Moves between points:
Sog: x>Leb, d>Gem, s>Nal, l>Kol
Lur: x>Buk, d>Fer, s>Rad, l>Vam
Pev: x>Dil, d>Vov, s>Rab, l>Ver
Kem: x>Laf, d>Ret, s>Fir, l>Zum
Luz: x>Pov, d>Vuf, s>Vif, l>Ruv
Gez: x>Fus, d>Kaz, s>Kuv, l>Zab
Muf: x>Zek, d>Vam, s>Pab, l>Nis
Gad: x>Kaz, d>Sog, s>Kol, l>Kud
Kol: x>Gad, d>Nal, s>Fus, l>Tad
Luf: x>Mav, d>Lef, s>Gem, l>Sog
Kam: x>Faz, d>Mip, s>Zet, l>Lif
Vif: x>Luz, d>Rup, s>Fof, l>Pef
Vov: x>Ruf, d>Gis, s>Guk, l>Rab
Naf: x>Til, d>Buk, s>Gug, l>Zek
Gep: x>Mul, d>Muk, s>Ruf, l>Dil
Kud: x>Kuv, d>Kol, s>Tad, l>Soz
Ruv: x>Gol, d>Vif, s>Pef, l>Goz
Zaf: x>Pab, d>Mab, s>Nol, l>Puf
Vam: x>Gug, d>Rad, s>Rom, l>Pab
Leb: x>Moz, d>Luf, s>Sog, l>Gad
Guk: x>Vov, d>Mul, s>Val, l>Pif
Nal: x>Sog, d>Rap, s>Nen, l>Fus
Tud: x>Fof, d>Pov, s>Gol, l>Vek
Mer: x>Duf, d>Rif, s>Beb, l>Laf
Fer: x>Nas, d>Soz, s>Fen, l>Rad
Moz: x>Rap, d>Mav, s>Leb, l>Kaz
Pob: x>Pav, d>Bik, s>Duf, l>Tus
Nen: x>Nal, d>Moz, s>Kaz, l>Gez
Mab: x>Rom, d>Naf, s>Zek, l>Nol
Pov: x>Kom, d>Zav, s>Luz, l>Gol
Lif: x>Muk, d>Zet, s>Gis, l>Vov
Suk: x>Fir, d>Tol, s>Mut, l>Faz
Gis: x>Lif, d>Vip, s>Mul, l>Guk
Duf: x>Pob, d>Baz, s>Mer, l>Tol
Nol: x>Zaf, d>Zek, s>Tal, l>Baf
Rif: x>Baz, d>Puf, s>Pav, l>Beb
Puf: x>Vig, d>Nol, s>Baf, l>Pav
Vip: x>Zet, d>Kuf, s>Lel, l>Mul
Mav: x>Rol, d>Goz, s>Luf, l>Leb
Mip: x>Mut, d>Kem, s>Zum, l>Zet
Zum: x>Mip, d>Fir, s>Kuf, l>Vip
Kob: x>Faf, d>Pev, s>Ver, l>Rup
Tus: x>Ret, d>Duf, s>Tol, l>Suk
Pef: x>Ruv, d>Fof, s>Rem, l>Lef
Zav: x>Ger, d>Faf, s>Vuf, l>Luz
Dil: x>Val, d>Ruf, s>Pev, l>Kob
Gug: x>Naf, d>Lur, s>Vam, l>Muf
Til: x>Rad, d>Dit, s>Naf, l>Mab
Muk: x>Lel, d>Kam, s>Lif, l>Ruf
Dit: x>Fen, d>Nur, s>Buk, l>Naf
Laf: x>Tol, d>Beb, s>Kem, l>Mip
Tad: x>Kud, d>Fus, s>Fas, l>Rov
Zab: x>Fas, d>Kuv, s>Vuz, l>Nas
Pab: x>Muf, d>Rom, s>Zaf, l>Vig
Fen: x>Fer, d>Rov, s>Dit, l>Til
Soz: x>Vuz, d>Tad, s>Rov, l>Fen
Gem: x>Luf, d>Lub, s>Rap, l>Nal
Lub: x>Lef, d>Vek, s>Rol, l>Rap
Bik: x>Baf, d>Nis, s>Baz, l>Duf
Rem: x>Pef, d>Tud, s>Vek, l>Lub
Gol: x>Tud, d>Luz, s>Ruv, l>Dar
Baf: x>Puf, d>Tal, s>Bik, l>Pob
Vig: x>Nis, d>Zaf, s>Puf, l>Rif
Goz: x>Dar, d>Pef, s>Lef, l>Luf
Lel: x>Vip, d>Faz, s>Muk, l>Gep
Kom: x>Rup, d>Ger, s>Pov, l>Tud
Tol: x>Tus, d>Mer, s>Laf, l>Mut
Faf: x>Pif, d>Dil, s>Kob, l>Vuf
Pif: x>Rab, d>Val, s>Faf, l>Zav
Rab: x>Pev, d>Guk, s>Pif, l>Ger
Ruf: x>Gep, d>Lif, s>Vov, l>Pev
Fir: x>Kem, d>Tus, s>Suk, l>Kuf
Tal: x>Nol, d>Muf, s>Nis, l>Bik
Fas: x>Tad, d>Gez, s>Zab, l>Nur
Baz: x>Bik, d>Vig, s>Rif, l>Mer
Ver: x>Kob, d>Rab, s>Ger, l>Kom
Rom: x>Vam, d>Til, s>Mab, l>Zaf
Val: x>Guk, d>Gep, s>Dil, l>Faf
Lef: x>Goz, d>Rem, s>Lub, l>Gem
Mul: x>Gis, d>Lel, s>Gep, l>Val
Nas: x>Nur, d>Vuz, s>Fer, l>Lur
Fof: x>Vif, d>Kom, s>Tud, l>Rem
Kuv: x>Gez, d>Gad, s>Kud, l>Vuz
Rap: x>Gem, d>Rol, s>Moz, l>Nen
Buk: x>Dit, d>Nas, s>Lur, l>Gug
Rup: x>Vuf, d>Ver, s>Kom, l>Fof
Rad: x>Lur, d>Fen, s>Til, l>Rom
Kaz: x>Nen, d>Leb, s>Gad, l>Kuv
Rov: x>Soz, d>Fas, s>Nur, l>Dit
Beb: x>Mer, d>Pav, s>Ret, l>Kem
Nis: x>Tal, d>Pab, s>Vig, l>Baz
Vek: x>Rem, d>Gol, s>Dar, l>Rol
Dar: x>Vek, d>Ruv, s>Goz, l>Mav
Faz: x>Kuf, d>Mut, s>Kam, l>Muk
Vuf: x>Zav, d>Kob, s>Rup, l>Vif
Pav: x>Rif, d>Baf, s>Pob, l>Ret
Nur: x>Rov, d>Zab, s>Nas, l>Buk
Mut: x>Suk, d>Laf, s>Mip, l>Kam
Rol: x>Lub, d>Dar, s>Mav, l>Moz
Ger: x>Ver, d>Pif, s>Zav, l>Pov
Zek: x>Mab, d>Gug, s>Muf, l>Tal
Vuz: x>Zab, d>Kud, s>Soz, l>Fer
Ret: x>Beb, d>Pob, s>Tus, l>Fir
Fus: x>Kol, d>Nen, s>Gez, l>Fas
Zet: x>Kam, d>Zum, s>Vip, l>Gis
Kuf: x>Zum, d>Suk, s>Faz, l>Lel

In the rows, zero is written as 499.

The rows follow the links: the fewer symbols apart two points are, the more alike their rows tend to be.

Known rows, each with its point:
224 708 503 321 317 237 507 180 557 563 982 480 434 586 740 525 511 237 229 606 469 576 199 254 606 800 455 469 287 334 521 519 648 600 680 278 464 470 344 612 430 843 536 390 259 263 490 305 873 371: Dit
611 709 358 492 384 582 380 237 603 583 810 197 702 446 495 636 629 271 298 909 445 459 372 296 671 661 696 444 499 459 707 333 813 790 390 391 548 276 256 497 473 804 515 519 241 216 168 166 581 389: Nis
775 642 320 585 456 732 350 346 597 574 638 148 780 393 378 656 645 357 403 932 454 411 490 372 655 541 765 457 598 535 727 295 812 794 279 490 581 254 285 437 493 696 503 591 294 278 101 191 404 418: Pav
816 295 470 698 669 796 465 799 455 456 12 472 603 411 241 491 502 747 769 446 529 413 802 733 391 203 576 537 732 678 510 443 384 432 297 726 541 508 642 373 566 163 460 628 710 710 457 654 104 615: Guk
929 413 380 714 616 897 382 683 509 490 150 285 751 361 205 576 585 639 675 696 504 370 758 631 492 265 709 503 762 678 632 336 575 605 193 694 581 366 500 361 556 313 463 663 572 560 241 465 100 558: Zet
925 391 387 721 632 888 391 688 500 486 136 297 737 361 203 578 575 657 696 661 501 359 761 647 479 254 690 508 758 675 624 346 561 587 198 692 581 378 520 352 551 299 458 667 587 581 258 490 96 561: Vip
205 371 675 394 535 251 657 631 399 440 386 859 214 608 647 343 349 630 586 74 547 591 486 611 353 482 234 548 383 451 271 714 195 210 742 494 412 746 708 577 503 324 503 398 690 714 894 795 615 575: Lef
137 678 554 282 336 161 558 231 531 545 955 585 340 614 783 478 475 282 251 475 490 604 200 288 581 784 384 490 252 317 449 591 559 517 750 277 436 539 403 633 429 802 535 356 317 329 612 394 909 397: Rov
638 707 349 511 392 611 375 251 608 587 796 185 710 439 474 640 630 280 322 912 450 448 383 298 676 637 713 442 514 475 704 333 823 793 371 413 557 270 254 477 474 788 502 534 244 224 154 171 549 387: Vig
659 265 551 638 668 661 532 823 427 425 19 622 469 461 321 423 435 783 774 278 540 462 770 762 341 223 457 542 654 636 411 529 272 328 408 702 503 606 711 423 563 132 474 573 767 771 621 760 200 631: Kob
841 320 444 705 660 824 451 792 456 448 36 432 642 396 224 507 520 731 751 489 514 392 796 720 413 203 604 521 744 674 539 420 420 468 264 727 555 476 612 372 566 188 458 635 693 692 402 618 86 617: Ruf
70 587 620 276 372 108 613 316 488 511 839 727 248 635 807 417 417 360 322 304 501 633 248 367 505 728 286 505 239 331 356 666 426 401 816 303 414 639 494 640 446 682 533 339 418 433 766 531 904 449: Kuv
911 367 399 720 645 876 408 723 490 465 98 337 713 370 200 560 560 681 715 618 505 380 775 665 455 233 675 500 759 679 597 365 518 557 211 716 574 408 542 356 560 267 456 655 624 608 294 523 87 576: Muk
68 506 667 303 431 113 640 420 456 488 702 806 201 647 776 384 384 454 410 183 524 638 315 449 447 647 245 521 268 358 301 702 320 308 823 353 408 705 577 624 459 559 529 339 524 543 855 644 834 488: Nen
75 563 633 280 389 105 631 360 476 503 793 759 231 638 796 405 407 388 347 259 514 639 264 391 483 712 277 509 248 331 330 677 382 362 812 327 409 643 521 641 450 648 536 336 461 468 796 568 880 461: Fus
710 270 522 658 675 716 512 822 425 429 13 577 514 441 296 442 450 776 778 320 538 440 777 760 355 215 495 541 676 655 443 512 298 355 373 708 519 581 689 395 562 139 464 588 750 761 576 726 162 634: Pif
76 609 615 279 370 115 606 303 493 511 858 701 254 633 804 424 425 345 310 321 497 633 236 350 518 751 305 504 249 326 368 659 440 415 802 301 416 625 485 636 442 697 540 332 400 420 736 510 905 440: Kud
905 534 327 682 540 867 347 517 565 537 387 164 808 359 254 634 634 494 544 860 474 375 649 508 583 386 777 468 711 625 717 282 719 729 189 604 587 274 371 385 526 508 477 647 424 405 115 308 216 482: Kem
269 329 674 433 572 306 649 689 403 425 309 843 235 594 590 351 353 669 624 70 550 579 538 658 348 420 253 552 431 481 270 696 175 200 689 532 422 745 720 551 508 267 496 424 727 737 889 822 545 587: Vek
88 473 671 320 464 132 652 485 441 471 621 839 196 645 752 363 370 503 451 139 533 630 359 502 423 604 226 536 291 379 283 716 272 272 805 390 406 724 623 619 471 487 524 350 564 586 887 688 785 515: Leb

Each walk starts at a row. The symbols on each line, taken left to right, move it on to the next point.
Answer with the point's row; about right is enough.
---
205 710 520 309 323 213 522 191 559 562 984 503 407 581 747 512 514 241 224 584 462 581 207 250 619 801 444 473 278 330 505 535 623 582 696 278 463 477 351 618 435 841 534 382 277 281 516 317 883 380
d s x s l s -> 274 719 485 331 325 272 495 177 560 561 989 437 456 557 722 544 531 225 226 658 463 570 217 247 637 796 492 465 320 344 546 500 677 626 647 284 483 436 317 600 433 872 536 400 250 249 444 278 850 380
l l x l x d -> 483 740 394 440 347 464 414 195 598 580 916 264 620 484 588 611 599 229 251 839 439 496 295 254 676 722 640 456 420 417 659 393 800 745 477 342 529 320 265 536 451 850 524 483 213 207 244 181 688 371
---
915 516 333 686 557 873 348 538 558 529 356 171 807 361 237 631 635 512 556 839 473 369 667 522 565 376 766 477 722 624 708 281 715 718 175 612 590 285 388 379 534 487 477 651 444 422 127 319 193 497
x x x x x x x l x -> 883 559 320 669 530 842 341 480 565 547 443 147 810 370 273 639 639 463 508 888 462 380 606 464 591 428 776 468 694 605 730 285 752 746 207 578 593 271 358 389 527 553 478 637 389 378 97 277 252 466
l s d l s d l -> 940 435 361 712 602 902 378 640 519 493 202 242 771 355 199 597 597 606 644 737 492 362 739 611 516 286 726 489 754 662 665 321 618 644 182 678 583 343 467 363 548 361 465 654 544 527 200 422 119 542
---
440 740 412 405 337 421 433 187 592 583 938 303 590 508 624 597 593 226 238 809 459 516 270 241 676 747 597 447 396 395 636 414 775 726 513 329 507 340 263 549 448 867 521 462 220 207 287 193 738 367
s d l d s s x -> 419 753 421 391 333 404 440 176 590 585 953 314 575 518 627 592 585 226 234 787 452 521 262 249 667 758 589 450 377 387 617 425 762 717 541 320 506 347 272 559 451 867 528 451 223 210 307 210 749 365
l x l s d d d l l l -> 732 677 332 552 433 696 355 313 601 580 696 157 759 408 410 643 643 328 362 934 447 429 452 347 658 580 749 452 577 513 722 306 819 800 302 462 568 250 277 452 488 725 501 570 275 257 114 181 461 403
---
245 341 679 418 563 287 657 668 396 429 331 853 225 595 615 359 344 661 611 60 551 589 524 644 343 435 248 542 406 471 264 700 181 208 714 525 425 761 717 561 506 285 507 419 714 729 891 814 570 586
x x d s s x s d -> 433 271 632 535 624 457 608 781 398 419 143 774 329 534 471 378 374 742 717 117 549 528 656 727 323 308 325 556 533 558 316 643 190 226 577 616 458 701 746 492 538 174 488 495 769 782 802 823 374 623
l d d x s s x -> 515 260 608 561 649 535 589 805 394 416 89 735 377 504 412 391 397 762 737 155 553 497 702 748 329 275 366 549 571 590 344 612 205 251 517 651 478 683 732 467 542 146 475 524 783 797 752 809 306 631
---
357 296 649 492 604 391 631 748 391 425 204 818 279 561 518 360 369 712 677 80 555 552 613 702 337 357 284 557 486 519 285 667 174 212 636 591 440 730 744 523 524 209 488 458 752 771 849 831 450 611
d l d x x l d l -> 331 304 659 480 596 374 629 726 393 413 226 821 267 565 546 349 364 713 674 78 555 557 601 690 335 375 281 547 475 516 293 681 166 205 647 577 447 735 733 522 526 223 490 458 756 769 859 830 474 603
d l s d s x d -> 483 266 615 553 638 510 585 794 396 410 98 748 359 518 432 384 389 766 735 140 547 508 686 742 326 291 353 555 559 570 335 616 197 240 537 646 465 688 742 472 546 155 485 506 780 795 769 820 326 625
---
252 715 494 321 321 254 505 176 572 566 990 454 446 574 734 531 528 232 223 641 472 580 213 245 629 798 479 467 295 344 535 516 665 612 662 278 466 447 330 603 439 855 542 390 249 253 480 294 865 369
l x x x x x d d s -> 118 664 563 276 346 140 569 226 526 542 943 606 327 614 788 463 473 291 251 457 485 609 204 297 567 785 370 483 242 326 436 607 543 493 764 278 435 551 408 633 436 787 545 357 328 341 640 412 907 397
s d l l x x s l x -> 320 729 467 351 317 317 477 169 578 577 986 406 497 543 694 560 556 225 219 700 462 553 230 238 647 779 528 459 336 352 575 474 715 664 613 296 486 408 295 580 433 868 530 419 240 235 400 254 827 371
---
698 685 335 552 421 677 362 298 604 575 722 157 749 412 426 648 642 315 357 934 438 424 439 331 663 585 742 453 562 509 723 305 827 798 316 446 572 253 265 460 484 743 497 563 266 247 128 183 477 398
x s d s s s -> 687 685 342 538 409 655 361 285 605 578 747 172 746 423 440 649 638 311 347 928 438 438 424 319 664 614 731 453 541 500 717 313 828 792 337 436 560 264 265 462 486 762 508 554 250 240 133 170 503 400
l x l l x l d s -> 927 505 331 698 553 878 348 548 552 525 332 179 803 358 236 630 626 532 585 828 479 371 671 540 560 356 767 476 727 641 708 294 699 711 190 626 593 292 409 375 538 463 471 650 455 442 130 339 180 499
---
871 337 433 720 656 853 430 765 476 462 53 396 674 381 207 534 532 705 740 542 518 380 792 701 434 221 634 514 746 679 567 395 464 505 243 713 559 446 587 368 559 220 458 636 669 657 368 587 87 595
l x l s d d d l l l -> 612 261 567 613 666 617 553 828 409 417 33 666 445 474 358 408 422 772 772 233 551 469 750 759 335 238 427 539 634 627 391 559 253 296 441 685 495 632 722 443 557 134 475 557 775 788 657 782 231 634
s x d l x d l s -> 569 263 588 597 662 578 574 812 404 416 62 700 417 491 382 400 400 779 763 188 550 484 723 750 333 247 394 549 604 601 367 588 223 271 481 673 481 657 731 453 552 134 470 538 783 797 706 805 267 626
